[[130 122 127 122 133]
 [136 145 103 127 108]
 [112 122 152 131 138]]
->
[[136 145 103 127 108]
 [130 122 127 122 133]
 [112 122 152 131 138]]

[[109 136 120 111]
 [151 123 116 104]
 [115 111 124 143]
 [111 127 137 115]
 [106 126 149 117]
 [109 137 146 119]
 [148 135 141 121]
 [145 127 135 106]]
->
[[151 123 116 104]
 [109 136 120 111]
 [115 111 124 143]
 [145 127 135 106]
 [111 127 137 115]
 [148 135 141 121]
 [109 137 146 119]
 [106 126 149 117]]

[[126 130 133 106 127 135 107 131 133 138 149 125 134 126]
 [138 146 140 131 119 118 137 114 117 145 100 133 135 116]
 [119 130 126 114 131 136 119 137 135 133 144 123 130 131]
 [130 119 120 118 138 144 127 149 139 113 155 122 127 139]]
->
[[130 119 120 118 138 144 127 149 139 113 155 122 127 139]
 [119 130 126 114 131 136 119 137 135 133 144 123 130 131]
 [126 130 133 106 127 135 107 131 133 138 149 125 134 126]
 [138 146 140 131 119 118 137 114 117 145 100 133 135 116]]

[[113 138 144 125 148 129 138 129 138 127 124 119]
 [136 127 125 119 125 148 129 125 134 126 122 129]
 [130 131 127 125 119 131 136 143 106 137 142 142]]
->
[[136 127 125 119 125 148 129 125 134 126 122 129]
 [130 131 127 125 119 131 136 143 106 137 142 142]
 [113 138 144 125 148 129 138 129 138 127 124 119]]

[[110 125 152 132 143 127 113]
 [112 129 118 123 136 154 125]
 [111 127 116 144 127 143 115]
 [111 121 117 152 124 132 147]
 [127 148 137 135 122 115 118]
 [111 121 119 156 123 128 128]
 [115 134 112 136 121 131 112]]
->
[[115 134 112 136 121 131 112]
 [111 127 116 144 127 143 115]
 [111 121 117 152 124 132 147]
 [112 129 118 123 136 154 125]
 [111 121 119 156 123 128 128]
 [127 148 137 135 122 115 118]
 [110 125 152 132 143 127 113]]

[[114 127 155 124 153 129 136]
 [137 145 142 112 149 110 152]
 [117 128 118 108 140 108 124]]
->
[[117 128 118 108 140 108 124]
 [137 145 142 112 149 110 152]
 [114 127 155 124 153 129 136]]

[[134 122 153 112]
 [117 117 113 131]
 [137 119 154 111]
 [118 122 152 121]
 [117 126 142 124]
 [131 121 135 123]
 [150 124 108 145]]
->
[[150 124 108 145]
 [117 117 113 131]
 [131 121 135 123]
 [117 126 142 124]
 [118 122 152 121]
 [134 122 153 112]
 [137 119 154 111]]

[[127 136 135 146 133 128 129 130 130 131]
 [137 130 125 127 126 126 126 130 125 125]
 [127 127 136 144 132 126 126 134 124 126]
 [126 123 123 135 127 128 131 130 129 135]
 [133 119 144 140 115 115 118 121 123 122]
 [120 132 119 104 127 142 134 123 127 133]
 [133 126 127 131 132 130 127 132 125 133]
 [127 134 134 107 125 136 134 116 129 116]
 [127 126 128 125 131 134 123 128 126 133]]
->
[[120 132 119 104 127 142 134 123 127 133]
 [126 123 123 135 127 128 131 130 129 135]
 [137 130 125 127 126 126 126 130 125 125]
 [133 126 127 131 132 130 127 132 125 133]
 [127 126 128 125 131 134 123 128 126 133]
 [127 134 134 107 125 136 134 116 129 116]
 [127 136 135 146 133 128 129 130 130 131]
 [127 127 136 144 132 126 126 134 124 126]
 [133 119 144 140 115 115 118 121 123 122]]

[[139 134 155]
 [126 114 108]
 [113 144 117]]
->
[[126 114 108]
 [113 144 117]
 [139 134 155]]
---
[[124 125 124 123 125 131 127 135 128]
 [139 144 122 150 130 136 138 124 147]
 [132 119 106 121 115 138 130 149 125]]
->
[[124 139 132]
 [125 144 119]
 [124 122 106]
 [123 150 121]
 [125 130 115]
 [131 136 138]
 [127 138 130]
 [135 124 149]
 [128 147 125]]

[[121 125 130 132 127]
 [117 123 130 134 129]
 [125 126 128 128 126]
 [100 115 133 142 123]
 [125 127 129 130 128]
 [131 128 126 124 128]
 [137 135 130 127 124]
 [127 131 131 133 127]
 [123 126 129 131 127]
 [127 128 130 133 135]
 [128 129 130 129 123]]
->
[[121 117 125 100 125 131 137 127 123 127 128]
 [125 123 126 115 127 128 135 131 126 128 129]
 [130 130 128 133 129 126 130 131 129 130 130]
 [132 134 128 142 130 124 127 133 131 133 129]
 [127 129 126 123 128 128 124 127 127 135 123]]

[[139 137 120]
 [101 142 129]
 [120 120 141]
 [138 123 110]
 [129 119 141]
 [108 119 126]
 [113 126 128]
 [125 118 109]
 [139 115 101]]
->
[[139 101 120 138 129 108 113 125 139]
 [137 142 120 123 119 119 126 118 115]
 [120 129 141 110 141 126 128 109 101]]

[[142 120 118 149 144]
 [145 120 116 137 132]
 [138 127 122 146 143]
 [138 131 124 130 128]
 [148 133 122 132 125]
 [136 124 133 128 125]
 [138 130 126 130 125]
 [147 122 123 137 133]]
->
[[142 145 138 138 148 136 138 147]
 [120 120 127 131 133 124 130 122]
 [118 116 122 124 122 133 126 123]
 [149 137 146 130 132 128 130 137]
 [144 132 143 128 125 125 125 133]]

[[141 123 143 136 120 120 121 140 124 120 116 123 144]
 [127 136 149 125 123 139 130 137 109 132 126 125 139]]
->
[[141 127]
 [123 136]
 [143 149]
 [136 125]
 [120 123]
 [120 139]
 [121 130]
 [140 137]
 [124 109]
 [120 132]
 [116 126]
 [123 125]
 [144 139]]

[[129 118 124 125 141 138 154 152 134 136 112]
 [139 101 129 135 117 126 105 119 118 131 124]
 [119 127 119 114 111 138 144 152 113 133 124]
 [132 109 129 109 135 126 124 146 139 133 148]
 [129 153 142 119 123 126 154 119 145 131 124]
 [136 109 110 135 111 108 154 133 134 125 124]]
->
[[129 139 119 132 129 136]
 [118 101 127 109 153 109]
 [124 129 119 129 142 110]
 [125 135 114 109 119 135]
 [141 117 111 135 123 111]
 [138 126 138 126 126 108]
 [154 105 144 124 154 154]
 [152 119 152 146 119 133]
 [134 118 113 139 145 134]
 [136 131 133 133 131 125]
 [112 124 124 148 124 124]]
